Each row is followed by its tier, which names the range that a hidden value of the row falls in. A new part has a new value, new ranges and new names.
-87; 214; 115; 109; 66; -4; -112; -344; 162; -16; -177; 294; 343; -109; -121; 29; -138; -207; 261; 148; -30; 317; 113; 1; 294; 124; -276; -14; 247; -73; -40; 456; 36; -87; 213; 238; -175; -119; -232; 302; 84
<62>
363; -68; -234; -27; 115; -27; -72; -206; 132; -9; 67; 282; -50; -244; 135; -78; 78; -69; -270; 104; 48; 469; 101; 84; 144; -8; -122; 83; 125; -41; -152; -108; 268; -84; 86; -77; -212; -330; -227; 195; -255
<68>
-230; -106; -79; 65; -150; -29; -24; -235; -21; -53; -128; -52; 31; 296; 40; -156; 260; 73; 37; 118; 70; 39; 32; 61; -120; -248; 93; 245; -52; -167; 73; -332; -376; 115; -26; 95; 119; 159; 143; -172; -336
<86>
-32; 144; 12; 133; 26; -34; -91; -385; 139; 5; -133; 298; 312; -93; -142; 75; -132; -179; 174; 157; 13; 349; 67; 28; 326; 76; -310; -58; 264; -84; -94; 382; 139; -29; 184; 232; -206; -195; -217; 246; 57
<65>
-129; 186; 34; 115; 20; 10; -101; -361; 136; -95; -188; 258; 346; -13; -55; -26; -171; -121; 134; 170; 27; 254; 37; 85; 293; 62; -208; -73; 120; -48; -81; 312; 27; -51; 183; 253; -154; -143; -195; 237; 88
<65>
-291; -188; 59; 252; 26; 177; 184; 297; 24; -282; 250; -429; -91; 65; 102; 17; -104; 64; 15; -311; -234; -460; -271; 57; -470; 150; 44; -206; -396; 86; 109; -92; -2; -348; -130; -234; -214; 311; -73; -47; 285
<80>
-121; 19; -33; 241; -31; -37; -61; -402; 137; -6; -80; 145; 310; 2; -157; 100; -97; -182; 206; 180; 18; 266; -58; 18; 179; 38; -281; -73; 287; -114; -164; 231; 86; 1; 80; 149; -227; -130; -190; 112; 102
<84>
-65; -187; -208; 35; -126; -76; -123; -123; -229; -13; -113; -31; -176; 384; 36; -176; 370; 61; -16; 141; 77; 59; 45; 29; -131; -213; 176; 354; -46; -145; 143; -282; -552; 65; -51; 26; 172; 130; 149; -220; -429
<86>
-325; -219; 74; 231; -14; 177; 87; 296; 1; -341; 106; -438; -25; 258; 105; -65; -75; 176; -23; -220; -286; -469; -235; 137; -420; 82; 116; -194; -452; 59; 148; -197; -144; -307; -112; -115; -91; 356; -67; -126; 165
<64>
-363; -265; 60; 218; -21; 263; 69; 323; -47; -293; 191; -489; -119; 214; 83; -35; -61; 169; -115; -298; -169; -539; -351; 161; -436; 83; 134; -222; -474; 138; 150; -96; -109; -293; -128; -219; -166; 362; -2; 23; 326
<64>
-221; -113; 23; 230; 73; 114; 98; 168; 111; -293; 117; -299; -4; 95; 118; -55; -144; -11; -51; -167; -185; -302; -167; 58; -257; 122; 9; -179; -289; 63; 60; 10; 30; -280; -124; -160; -263; 144; -76; 12; 287
<80>
-63; 116; 23; 208; -8; 40; -107; -325; 186; -126; -153; 189; 323; 63; -110; -85; -109; -84; 200; 203; -20; 246; -40; 75; 246; 65; -180; -60; 190; -66; -71; 214; 32; -109; 162; 201; -164; -102; -234; 174; 144
<78>
444; -70; -203; 12; 154; -110; -58; -71; 76; -48; 34; 230; -43; -158; 107; -38; -10; -71; -202; 102; -144; 415; 172; 45; 171; 70; -171; 29; 101; -75; -67; -42; 286; -185; 45; -20; -206; -346; -296; 71; -287
<80>
-27; -86; -77; -55; -82; -94; 2; -194; -121; 124; -47; 51; -95; 91; 36; -67; 310; -17; 35; 55; 58; 154; 167; -24; -105; -217; 15; 368; 52; -197; 126; -257; -323; 97; -17; 38; 145; 89; 112; -107; -493
<65>
-128; 137; 14; 244; -5; 21; -103; -407; 171; -81; -152; 230; 376; 21; -134; -18; -154; -166; 249; 212; 23; 246; -57; 52; 240; 79; -230; -73; 254; -65; -143; 293; 8; -63; 155; 205; -170; -102; -250; 186; 203
<84>
-201; -244; 38; 175; 59; 83; 60; 313; -14; -221; 146; -357; -134; 120; 34; 86; -15; 51; -41; -263; -296; -301; -96; 31; -326; 143; -10; -156; -317; 37; 179; 60; -8; -282; -101; -147; -227; 227; -38; -36; 81
<62>
-147; -164; -13; 230; 4; 132; 116; 251; -63; -226; 122; -294; -116; 246; 120; -113; -174; 140; -204; -226; -156; -525; -210; 142; -243; -26; 78; -171; -406; 131; 129; -153; 23; -209; -204; -135; -44; 204; -14; -64; 305
<84>
-180; -220; -6; 196; 31; 133; 95; 297; -22; -231; 185; -300; -170; 111; 54; 23; -28; 103; -103; -298; -223; -375; -155; 76; -330; 97; 30; -162; -366; 97; 160; -18; 15; -269; -90; -161; -160; 253; -31; -21; 164
<65>
501; -70; -242; -17; 126; -106; -93; -196; 84; 32; 29; 299; -36; -194; 100; -71; 57; -93; -220; 182; -28; 540; 155; 53; 224; 5; -169; 108; 217; -98; -130; -102; 286; -112; 56; -35; -197; -413; -288; 124; -326
<86>
-121; -227; -108; -61; -123; -41; -7; -71; -176; 79; 11; -65; -208; 149; 35; -9; 396; 100; -61; -59; 33; 42; 103; 26; -240; -229; 83; 308; -108; -153; 165; -322; -351; 103; -19; -6; 146; 204; 184; -146; -544
<65>
-26; 132; -26; 244; 22; 23; -104; -373; 234; -138; -127; 277; 342; -26; -118; -50; -116; -140; 234; 214; -19; 337; -28; 49; 251; 122; -225; -80; 252; -63; -147; 263; 82; -127; 205; 193; -211; -142; -307; 186; 154
<86>
-197; -165; 11; 152; 89; 157; -18; 314; -1; -279; 77; -230; -191; 162; 96; -92; 17; 77; -130; -255; -196; -351; -77; 73; -283; 114; 120; -82; -384; 140; 204; 100; -150; -275; -49; -150; -129; 274; -5; 69; 180
<62>
-59; -97; -38; -74; -33; -77; 0; -111; -181; 176; -10; 94; -153; 2; 48; 34; 250; -29; -20; -61; 32; 69; 190; -29; -149; -175; -14; 311; -17; -105; 116; -121; -256; 99; -18; 11; 156; 132; 102; -14; -444
<63>
-258; -271; 83; 130; 83; 104; 41; 365; -56; -138; 151; -312; -232; 76; 60; 107; 57; 54; -84; -345; -271; -366; -34; 0; -425; 97; 34; -71; -354; 99; 193; 89; -60; -211; -114; -192; -138; 341; 32; 33; 39
<61>
-302; 69; 352; -207; -191; 58; 197; -181; -153; 240; -33; 45; 273; -186; 17; 250; -109; 273; 70; -183; -84; -16; 105; 198; -44; -232; -235; -41; -251; -120; 95; -279; 213; 124; 145; 355; 250; 171; -21; 121; -509
<61>
-284; -65; 77; -229; -181; -135; 304; -374; -295; 507; 141; 52; -11; -316; 157; 315; 141; -32; -14; -170; 211; 25; 152; -15; -344; -412; -167; 322; -50; -210; -85; -515; -43; 385; -129; 21; 295; 145; 209; -69; -705
<61>
-72; 88; 6; 198; 15; 30; -119; -318; 197; -168; -151; 208; 361; 11; -70; -36; -124; -73; 185; 201; -81; 295; -18; 100; 191; 110; -190; -107; 149; -71; -132; 169; 34; -133; 197; 217; -165; -98; -313; 140; 47
<84>
-302; -373; -30; 238; -291; 26; 269; 200; -332; 112; 262; -49; -261; 127; -259; 418; 229; 395; 128; -538; -273; -472; -43; 69; -505; -175; -130; -91; -356; 6; 218; -316; -1; 65; 69; 170; 398; 641; 67; -383; -384
<63>
483; -73; -280; -36; 113; -101; -132; -164; 84; -83; -41; 373; 8; -138; 131; -62; 2; 44; -331; 171; -91; 545; 189; 159; 294; 10; -159; -21; 54; -53; -141; -129; 347; -110; 148; 102; -154; -428; -331; 91; -419
<68>
-13; -143; 170; 59; -263; 101; 48; -96; -258; 421; 71; -191; -112; 262; -420; 83; 111; 111; 32; -125; 161; -229; -170; 53; 253; -339; -226; 138; 212; -101; 391; 147; 150; 163; -131; 76; 28; 84; 289; 219; 187
<84>
-71; 156; -11; 197; 33; -37; -20; -380; 186; -85; -102; 266; 359; -103; -64; 50; -205; -175; 191; 157; -27; 286; 24; 36; 225; 101; -284; -113; 191; -74; -170; 250; 150; -78; 150; 206; -202; -171; -275; 148; 93
<80>
420; -38; -146; -153; 154; -43; -112; -55; -13; 31; 22; 293; -117; -247; 152; -58; 99; -24; -247; 48; -64; 447; 223; 78; 140; 42; -94; 141; 34; -42; 1; -39; 153; -159; 135; -21; -101; -275; -245; 210; -427
<62>
-241; -160; -25; 48; -183; -66; 23; -259; -71; 86; -68; -164; 17; 256; -19; -61; 313; 8; 136; 114; 73; 58; 16; -10; -187; -274; 32; 315; 68; -253; 95; -357; -383; 150; -99; 36; 93; 171; 188; -202; -393
<78>
-183; -92; -83; 41; -107; -31; -64; -248; 39; -72; -169; -35; 30; 303; 93; -247; 279; 41; -12; 171; 84; 84; 78; 56; -93; -265; 132; 304; -23; -171; 68; -354; -409; 118; -49; 61; 112; 123; 147; -144; -338
<78>
428; -71; -238; -28; 72; -109; -46; -232; 77; 51; 9; 300; -30; -145; 120; -86; 60; -32; -274; 154; 14; 455; 167; 83; 208; -105; -147; 121; 151; -99; -123; -221; 283; -13; 27; 6; -101; -361; -202; 70; -365
<86>
469; -129; -287; -50; 111; -129; -69; -148; 50; 42; 45; 301; -140; -173; 118; -45; 144; -48; -305; 99; -26; 478; 220; 48; 156; -58; -134; 148; 134; -95; -84; -166; 243; -43; 40; -43; -129; -339; -189; 57; -443
<80>
-187; -176; -143; 99; -140; -133; 28; -240; -54; 16; -84; -91; -23; 297; 42; -76; 265; -6; 20; 116; 49; 33; 71; -11; -167; -280; 42; 275; 11; -216; 38; -374; -337; 172; -142; 37; 98; 115; 178; -291; -394
<86>
-339; 28; 245; -191; -238; 206; -16; -214; -197; 247; -76; -76; 49; 105; -122; -15; 129; 196; -48; -108; 274; -108; -82; 195; 135; -318; -36; 153; -118; -51; 288; 23; -121; 191; 89; 185; 120; 171; 296; 365; -95
<62>
-154; 273; 268; -32; -190; -33; 366; -89; -435; 263; 4; 105; 139; 14; 56; 38; -298; 160; 231; -204; -60; -456; 59; 85; -88; -255; -129; 110; -285; -62; 230; -320; -103; 12; -48; 311; 582; 275; -26; -153; -186
<62>
404; -27; -136; -157; 169; -50; -100; -71; -17; 69; 33; 291; -115; -277; 160; -29; 49; -66; -284; 32; -32; 421; 220; 70; 160; 31; -123; 124; 46; -25; -23; 17; 207; -127; 95; -44; -131; -308; -222; 253; -364
<62>
530; -62; -278; -87; 121; -137; -47; -154; -78; 98; 26; 350; -113; -164; 219; -100; -12; -37; -392; 119; 5; 358; 202; 104; 177; -116; -105; 153; 65; -50; -122; -272; 217; -27; -33; -32; 24; -373; -239; 41; -405
<64>
-132; -219; 111; -125; -253; 109; 40; -191; -313; 499; 138; -284; -195; 110; -218; 92; 283; 30; -90; -108; 347; -122; -182; 46; 16; -406; -96; 315; 167; -151; 280; -76; -73; 264; -188; -115; 5; 91; 401; 253; -65
<64>
-189; -257; -353; 364; -74; -204; 161; 73; -411; -29; 163; -85; -359; 330; 43; 86; 160; -118; 128; -160; -68; -443; -55; -158; -556; -71; 107; 207; -176; -23; 42; -216; -576; -13; -275; -157; 247; 369; 93; -570; -124
<80>
-254; -65; 56; 277; 76; 106; 121; 156; 163; -285; 73; -223; 29; 124; 70; -51; -211; -4; -72; -217; -199; -394; -106; 58; -177; 75; -40; -219; -290; 99; 85; 96; 110; -213; -129; -87; -211; 178; -41; 23; 389
<65>
-103; 85; 4; 240; 35; 6; -97; -315; 227; -100; -96; 264; 292; -75; -197; 90; -63; -168; 270; 103; -74; 314; 35; -3; 201; 162; -288; -97; 254; -65; -90; 415; 89; -105; 232; 199; -244; -62; -258; 199; 116
<65>
-383; -122; 189; -48; -299; 140; 226; -201; -394; 519; 245; -439; -162; 76; -181; 148; 118; -56; 50; -214; 444; -409; -354; -8; -149; -389; -96; 256; 64; -107; 259; -38; -111; 247; -304; -197; -18; 194; 489; 236; 218
<68>
-277; -94; 120; -68; -113; 43; 26; -86; -145; 127; 12; -158; -76; 65; -19; 7; 317; 8; 183; -78; 31; -14; 43; -28; -269; -139; 40; 318; -38; -165; 225; -137; -412; 18; 12; -13; 95; 295; 164; 17; -354
<62>
-104; 131; 141; 105; 114; -10; -98; -298; 190; 36; -103; 277; 323; -247; -125; 193; -170; -235; 207; 65; -83; 350; 120; -18; 229; 175; -365; -105; 250; -39; -116; 534; 229; -73; 196; 180; -284; -140; -266; 373; 71
<61>

-291; -169; 165; 131; -427; 98; 126; -38; -4; -139; -187; 126; -283; -27; 38; -19; -62; 107; 12; -59; 39; 267; 186; 65; 174; -108; -256; -81; 123; -136; 105; 239; -78; 28; -106; 184; -321; 98; -117; 98; -48
B
-162; 5; 351; 106; -208; 26; 229; -297; -293; -52; 71; -176; -53; -55; -185; 95; -67; -108; 222; -18; -111; -103; -97; -5; 274; -55; 199; -170; 114; 31; 24; -39; -88; 18; 169; 231; 66; 68; 48; -340; -318
B
45; 199; -13; 51; -268; -425; -497; 371; -404; -95; 41; -312; 115; -36; -255; 183; 14; 236; -509; -465; 213; 519; 153; 125; 351; -176; 567; 360; 183; -80; -78; -394; -419; -122; -182; -500; -94; 55; 53; -348; -15
V
53; -141; -11; -48; 123; 208; 239; 2; 199; 81; 17; -107; 518; 239; -59; 131; 138; -8; 246; 335; -323; -333; -219; 44; 122; -89; 232; 11; 110; -68; -119; -100; 97; 102; 104; 451; -89; -197; 115; -72; 223
Z
0; -142; 418; 130; -285; -74; 167; -148; -233; -203; -47; -138; -224; -12; 260; 145; -131; -86; -168; -107; 7; 106; -369; 63; -98; 255; -217; -119; 136; 116; 249; 342; -380; -36; -70; -34; -108; 443; 179; -322; -514
V
56; 208; 5; 40; -227; -415; -527; 457; -147; -122; -147; -314; 139; -94; -128; 224; 221; 124; -553; -425; 323; 541; -7; 116; 305; -31; 328; 329; 297; 148; 78; -562; -425; -6; -339; -422; -116; 187; 60; -181; -93
L
-46; -127; 380; 250; -224; -27; 14; -140; -228; -145; -86; -320; -191; -46; 146; 64; -162; -83; -237; -138; 159; 154; -350; 49; -20; 134; -179; -121; 152; 36; 152; 274; -197; -13; -1; -5; -65; 392; 229; -393; -455
T
-171; -143; 311; 152; -276; -39; -26; 49; -99; -301; -197; 204; -450; 60; 104; -88; -131; 286; -280; -293; 56; 325; 228; 197; 89; -6; -380; 168; 130; -237; 143; 592; -206; -53; -86; -111; -354; 243; -290; 47; -27
C
180; -126; 408; 170; 182; 145; -3; -501; 181; -164; 133; -74; 277; -189; 16; 10; 49; 118; 481; -34; 185; -438; 139; 57; -94; 221; 386; -58; -105; -121; 183; -157; 242; -158; -470; -651; 262; 288; -430; 238; 480
E
-197; -102; 32; -135; -107; -316; 163; 58; -621; -186; -314; 276; 168; 12; 258; 155; 116; -107; -417; 87; 129; 207; -122; -98; -144; 40; -141; 84; -81; 59; 233; -134; -242; -153; 38; 296; 29; -40; -260; -21; -113
S
-289; -149; 36; -105; -6; -334; 136; -3; -522; -278; -485; 301; 295; 61; 346; 153; 154; -194; -364; 174; 207; 166; -184; -171; -267; 190; -274; 84; 4; 106; 330; -183; -86; -115; -37; 375; 63; -103; -332; -1; -146
L
-224; -181; 272; 283; -425; 28; -199; 33; -234; -122; -193; 83; -339; 15; 17; -137; -125; 229; -294; -237; 176; 435; 46; 238; 72; -63; -406; 86; 186; -245; 76; 461; -136; 90; -41; 5; -347; -37; -186; -17; -80
T
-205; -210; 122; 59; -697; -2; 43; -220; 138; -95; 98; -14; -218; -118; -262; -154; 65; -9; 292; 74; -108; 100; 71; 39; 128; -226; 120; -62; 94; -4; -81; -96; 64; -225; -90; 77; -173; -274; -10; 164; 92
B
168; -159; 214; 110; 89; 109; 188; 163; 396; 13; -48; -243; 484; 111; -100; 137; 110; -140; 41; 257; -263; -195; -327; 87; 64; -75; 95; -83; 132; -21; -171; -24; 29; 85; 61; 250; 39; -101; 208; -81; 85
L
-236; 213; 90; -128; -367; 386; 125; -452; -532; 10; 34; 5; 184; -61; -221; 185; 71; 90; 299; 35; -275; -180; -190; -174; 138; 55; -55; 54; 265; 410; 0; -472; 26; 88; 71; 414; -90; -75; 35; -386; -42
S
-267; -260; 180; 9; -546; -24; 325; -163; 176; -179; -45; 162; -272; -48; 14; 20; 23; -43; 325; 86; -129; 110; 189; 2; 158; -79; 17; -188; 78; -67; 136; 108; -112; -107; -182; 169; -248; 33; -78; 209; -97
C
-339; 99; 87; -46; -240; 296; 177; -534; -733; 52; 75; 4; 135; 72; -164; 134; -82; 100; 373; 56; -192; -202; -87; -119; 213; 7; 137; -10; 181; 92; 40; -217; 47; 127; 212; 501; -90; -157; -37; -480; -140
Z
108; -186; 248; 246; 138; 309; -59; -448; 61; -35; 3; -147; 275; -177; 269; 68; -20; 156; 313; -7; 412; -262; 12; 37; -152; 265; 156; -148; -84; -136; 285; -118; 214; 13; -558; -507; 85; 450; -249; 188; 402
V
-219; -167; 153; 149; -648; 88; -131; -86; 124; -77; -133; -20; -169; -131; -117; -97; 130; 11; 49; -4; 66; 272; -106; 77; 53; -65; -263; -28; 255; 120; 41; -109; 16; 11; -200; 121; -265; -172; -2; 147; -13
T
28; 274; 30; 41; -175; -281; -351; 479; -555; -127; -97; -174; 32; -80; -139; 263; -89; 329; -755; -552; 205; 617; 268; 81; 353; -211; 253; 338; 104; -96; -73; -202; -505; -76; -120; -433; -137; 332; -1; -375; 4
B
-195; -233; 202; 173; -701; -82; -90; -191; 48; -129; 83; -73; -197; -82; -267; -169; -41; 2; 177; -2; -46; 200; 21; 88; 60; -168; 95; -26; 141; -89; -96; 31; 41; -208; -89; -59; -149; -344; -2; 35; 3
V
-187; 239; 91; -134; -205; 327; 5; -436; -537; -25; 45; -45; 114; -49; -306; 60; 108; 164; 150; -40; -213; -232; -142; -140; 184; -47; -1; 215; 219; 352; -76; -449; 141; -21; 190; 360; -27; -72; -58; -369; 114
C
65; -192; 122; 107; 97; 220; 289; 7; 115; -81; -44; -185; 534; 163; -82; 109; -190; -35; -20; 291; -328; -213; -156; -94; -104; -156; 46; -48; -21; -193; -316; 181; 218; -135; 184; 251; 67; -118; 208; -284; 253
V
240; -171; 505; 242; 42; 88; -87; -370; 184; -127; 72; -58; 273; -213; 138; 81; 99; 57; 353; -69; 241; -262; -88; 164; -195; 377; 188; -113; 1; -28; 296; -109; 16; 7; -594; -707; 193; 279; -362; 256; 259
L
-125; -111; 125; -85; -67; -383; 114; 100; -319; -130; -297; 131; 125; -135; 58; 27; 322; -268; -396; 140; 200; 125; -196; -46; -13; -124; -52; 23; -102; 148; 140; -358; -96; -192; 112; 340; 206; -132; -263; 181; -43
C
164; -136; 170; 0; 233; 87; 279; 161; 414; -11; -58; -126; 402; 175; -8; 138; 195; -90; 90; 254; -277; -294; -241; 116; 141; -51; 126; -27; 98; -31; -59; 17; -21; 93; 73; 325; -17; 28; 80; 27; 120
B
-166; 31; 262; 39; -404; 205; 128; -353; -539; -90; 12; -64; 53; -40; -62; 166; -136; 22; 63; -36; -190; 6; -263; -108; -36; 118; -147; -40; 197; 210; 26; -38; -122; 8; 62; 198; -74; 44; 127; -482; -263
T
-175; -193; 327; 160; -570; -54; 131; -69; 340; -180; -55; -46; -256; -216; -276; -113; 65; -133; 140; 24; -66; 161; 100; 33; 183; -244; -43; -169; 94; 16; -93; -31; 55; -189; -76; 48; -40; -104; -32; 209; -8
C
46; -169; 156; 74; 27; 260; 355; 71; 290; 50; -106; -156; 587; 73; -94; 199; 66; -190; 143; 380; -333; -218; -293; -57; 26; -115; 1; -204; 93; 12; -204; -106; 124; 112; 101; 472; 54; -166; 228; -106; 107
T
-44; -87; 270; 68; -113; -70; 101; -161; -204; -123; -4; -178; -281; 74; 220; 86; -22; 19; -50; -137; 87; 7; -229; 123; 146; 165; 19; -22; 149; 24; 296; 248; -316; 29; -24; 72; -194; 474; 95; -257; -411
B
109; -318; -132; -45; 152; 173; 288; -1; 338; 81; 11; -244; 359; 241; 199; 52; 118; -67; 118; 424; -138; -333; -329; 17; 4; -107; 213; -63; -32; -118; -36; 48; 127; -55; 62; 460; -149; 77; 298; 19; 218
S
-47; 122; -179; -11; -68; -372; -232; 373; -185; -191; -104; -349; 34; 18; 65; 289; -70; 210; -453; -394; 333; 481; 357; -46; 396; -143; 585; 224; 88; -172; 91; -287; -369; -180; -319; -404; -202; 562; 157; -297; -39
E
148; -226; 405; 340; 141; 148; -45; -379; 187; -76; 33; -232; 268; -194; 204; 99; -47; 50; 365; -56; 400; -215; 34; 92; -89; 280; 311; -246; -57; -222; 286; -45; 121; 32; -581; -642; 168; 445; -230; 152; 227
T
51; -96; 148; -11; 250; 190; 389; 83; 221; 10; -72; -32; 501; 197; -64; 194; 89; -52; 186; 287; -363; -320; -106; 33; 180; -101; 140; -68; 68; -108; -117; 18; 41; 137; 156; 449; 4; -67; 19; -73; 154
B
280; -276; 276; 132; 12; 249; 29; -423; 31; -36; 141; -66; 38; -220; 371; -5; 31; 175; 149; -6; 319; -275; -122; 111; -282; 226; 78; -111; -237; -76; 289; 73; 26; -175; -498; -571; 41; 575; -197; 313; 428
E
-62; -144; 290; 78; -197; -64; 97; -250; -375; -176; -3; -101; -250; 107; 280; 71; -132; 35; -101; -110; 44; 28; -302; 87; -57; 246; -106; 7; 129; 12; 287; 378; -304; -41; -9; 36; -190; 376; 85; -343; -421
Z
-187; -104; 139; 87; -640; 99; -156; -134; -3; -170; -66; 55; -198; -82; -159; -132; 34; 154; -9; -77; -41; 229; -12; 59; -15; -67; -270; 137; 218; 98; -33; -4; 31; -136; -152; -13; -275; -175; -74; 66; 125
Z
-118; -215; 125; 69; -631; 28; -62; -65; 140; -123; -57; 12; -363; -123; -16; -169; 120; 62; -80; -22; 53; 235; -94; 112; 4; -116; -265; 35; 114; 94; 49; 67; -56; -175; -154; 47; -298; 8; 7; 234; 62
B
-303; -195; 25; 151; -307; 134; -8; -87; -172; -140; -158; 42; -365; 68; 105; -124; -193; 285; -145; -136; 173; 278; 266; 63; 154; -177; -207; 67; 49; -320; 67; 414; 35; -75; -33; 125; -402; 194; -106; -11; 103
E
147; -280; 153; 8; 128; 49; 443; 36; 372; -94; 35; -148; 397; 186; 23; 114; -25; -144; 148; 354; -367; -323; -175; -9; -27; -106; 233; -123; -62; -174; -158; 205; 55; -161; 113; 251; 46; 10; 190; -67; 141
B
116; -188; 228; 295; 386; 225; -73; -378; 257; -32; 8; -318; 155; -177; 187; -22; 1; 157; 286; -66; 558; -315; 208; 68; 107; 69; 406; -148; -160; -316; 236; -100; 340; -42; -464; -518; 147; 613; -272; 248; 485
C
-102; 43; 304; 15; -198; 117; 154; -283; -349; -153; -26; -64; -89; -34; -21; 90; -42; 20; -8; -74; -117; -78; -200; -41; 53; 87; -142; 17; 143; 192; 85; 35; -108; -51; 94; 172; -40; 230; 18; -326; -208
E
66; 300; -78; -74; -122; -304; -459; 455; -388; -83; -55; -198; 2; -58; -155; 219; 152; 365; -642; -543; 245; 504; 231; 127; 458; -190; 395; 461; 175; 24; 7; -440; -471; -52; -201; -403; -201; 335; -42; -209; 107
C
-57; -1; 114; -71; -79; -428; -149; 134; -569; -94; -138; 109; 72; -53; -95; -36; 256; -24; -494; -82; 176; 192; -113; 104; 79; -168; 114; 262; -54; 21; 53; -264; -199; -182; 179; 116; 128; -245; -340; 29; 40
E
-326; -231; 54; 165; -507; 50; -94; -183; -190; -129; -69; 31; -239; 82; -2; -115; -165; 205; 54; -76; 87; 273; 150; 73; 77; -85; -74; 54; 156; -261; 56; 274; 24; -57; -98; 73; -370; -122; -79; -64; 4
L
-34; 57; 504; 51; -307; 102; 256; -229; -453; -102; 51; 4; -112; -164; -204; 96; -62; -47; -87; -90; -264; -41; -219; 2; 84; -52; -181; -75; 61; 201; -73; 66; -201; -59; 250; 168; 112; 85; -10; -320; -232
C
-130; -209; 329; 44; -680; 28; 199; -100; 44; -237; -67; 221; -296; -185; -101; -85; 6; -13; -49; 18; -205; 198; -5; 16; -100; -121; -382; -56; 32; 103; -51; 181; -93; -259; -62; 42; -136; -82; -100; 192; 40
C
248; -205; 60; -38; 217; 64; 139; 228; 485; 149; -36; -174; 259; 187; 150; 59; 425; -78; 12; 274; -95; -274; -467; 280; 178; -25; 97; 11; 121; 47; 97; -45; -134; 209; 17; 419; -168; 89; 133; 231; 92
B
-321; -133; -85; 64; -326; 184; -124; -115; -263; -164; -182; 135; -312; 160; 197; -78; -152; 423; -125; -181; 158; 287; 244; 68; 85; -18; -276; 228; 162; -237; 169; 363; -19; -10; -158; 90; -553; 192; -158; -39; 142
S
-412; 158; 52; 17; -136; 334; 40; -515; -798; 40; 9; -39; 241; 133; -220; 154; -140; 199; 366; -37; -132; -143; 34; -134; 279; 19; 182; 68; 272; -18; 20; -226; 129; 222; 192; 466; -126; -193; -96; -603; -102
T
-163; -82; 146; -24; -127; -432; -67; 90; -569; -169; -252; 169; 217; 19; 56; 92; 165; -109; -368; -13; 152; 251; -149; 23; -67; 42; 21; 148; 41; 1; 176; -188; -232; -81; 36; 145; 85; -270; -312; -67; -158
T
